Below is a small trained network, with its code and all its weights. Each question gives an input and a class and asks what happens when units are switched off, that is, made to give their printed mean instead of their output.

import numpy as np


def w(rows, s, z=0):
    codes = np.array(rows[::2]) - 128.0
    scale = np.full(codes.shape[1], s)
    scale[-1] = z or s
    return codes * scale


def norm(h):
    return h / np.sqrt((h * h).mean(-1, keepdims=True) + 1e-5)


def f(y):
    return y / 2 * (1 + np.tanh(0.7978845608 * (y + 0.044715 * y**3)))


def log_softmax(a):
    a = a - a.max(-1, keepdims=True)
    return a - np.log(np.exp(a).sum(-1, keepdims=True))


def net(x, mask):
    res = np.array(x, float).reshape(1, 7) / 4 @ E
    u = 0
    for l in range(3):
        y = f(norm(res) @ A[l][:, :-1].T + A[l][:, -1])
        res = res + np.where(mask[u : u + 5], y, B[l][:, -1]) @ B[l][:, :-1]
        u += 5
    return log_softmax(norm(res)[-1] @ U[:, :-1].T + U[:, -1])


A, B = {}, {}
E = w([
[107,150,124,102,140],'x0',
[167,209,63,5,136],'x1',
[120,170,119,87,51],'x2',
[230,125,87,136,216],'x3',
[58,81,226,123,26],'x4',
[126,175,69,166,173],'x5',
[138,208,54,15,79],'x6',
],0.011)
A[0] = w([
[204,125,48,177,253,87],'0.n1',
[190,135,86,147,237,3],'0.n2',
[103,169,127,119,89,200],'0.n3',
[119,163,124,164,181,9],'0.n4',
[76,66,249,207,106,172],'0.n5',
],0.024,0.0046)
B[0] = w([
[124,205,16,191,250,223],'0.n1',
[186,149,123,134,247,193],'0.n2',
[187,109,120,56,100,172],'0.n3',
[68,137,164,69,173,145],'0.n4',
[134,22,253,187,50,251],'0.n5',
],0.025,0.023)
A[1] = w([
[117,163,93,199,242,5],'1.n1',
[150,77,152,28,149,97],'1.n2',
[166,146,103,111,250,64],'1.n3',
[99,57,217,149,123,97],'1.n4',
[136,129,137,93,245,42],'1.n5',
],0.024,0.0019)
B[1] = w([
[170,142,193,71,250,254],'1.n1',
[108,206,87,134,74,184],'1.n2',
[126,125,76,92,210,239],'1.n3',
[49,60,79,238,111,240],'1.n4',
[117,134,23,148,158,207],'1.n5',
],0.022,0.019)
A[2] = w([
[138,144,157,100,153,110],'2.n1',
[142,136,150,94,161,94],'2.n2',
[106,147,222,87,131,89],'2.n3',
[105,108,107,127,149,86],'2.n4',
[153,145,252,84,126,3],'2.n5',
],0.03,0.0045)
B[2] = w([
[132,74,159,51,141,205],'2.n1',
[5,118,206,16,155,252],'2.n2',
[149,167,46,227,122,129],'2.n3',
[159,204,104,149,118,197],'2.n4',
[120,163,97,84,110,130],'2.n5',
],0.017,0.0043)
U = w([
[178,150,91,121,248,248],'0',
[175,188,79,63,32,44],'1',
[127,23,189,198,61,136],'2',
],0.015,0.0012)

Each question gives the input, the list of numbers given to net, and the class t.
The units are the neurons (one row each of A and B). Each row of codes is followed by its name. A weight is (code - 128) times the scale printed after its matrix; where a second scale follows, it is the last column's (A, B and U).
mask holds one flag per neuron, layer by layer. A switched-off neuron (its flag False) gives its mean, the last column of its row in B, instead of its output. The means were averaged over made-up inputs and are rounded, as every weight is.
A unit's drop is (log p(t) with every unit on - log p(t) with that unit switched off) / (log p(t) with every unit on - log p(t) with every unit switched off).
most important unit: the unit with the biggest drop
top k neurons: the k neurons with the biggest drops, biggest first
k most important neurons of layer l: the k neurons of layer l with the biggest drops, biggest first
drop when u is switched off: that unit's drop, to one decimal
input [0,1,8,-7,-8,-8,7], class 1: top 2 neurons => 0.n5; 0.n1
input [3,7,4,2,1,-7,-4], class 1: top 3 neurons => 0.n5; 0.n1; 0.n2
input [5,8,-2,4,7,2,-4], class 1: most important unit => 0.n5
input [-8,8,3,-7,-2,0,8], class 1: top 2 neurons => 0.n1; 0.n5
input [-1,7,8,4,-4,-3,8], class 1: top 3 neurons => 0.n1; 0.n2; 1.n1
input [-3,-3,1,5,6,-3,7], class 1: top 4 neurons => 0.n5; 0.n1; 1.n2; 0.n3
input [1,3,7,-8,-6,-3,-2], class 1: drop when 0.n5 is switched off => 0.5
input [6,-2,6,-5,-3,-4,8], class 1: drop when 0.n5 is switched off => 0.4
input [5,7,-6,-7,4,2,8], class 1: drop when 0.n5 is switched off => 0.4
input [6,0,8,-7,-5,5,-2], class 1: drop when 0.n2 is switched off => 0.1
input [1,5,1,-5,2,-6,4], class 1: 2 most important neurons of layer 0 => 0.n5; 0.n1
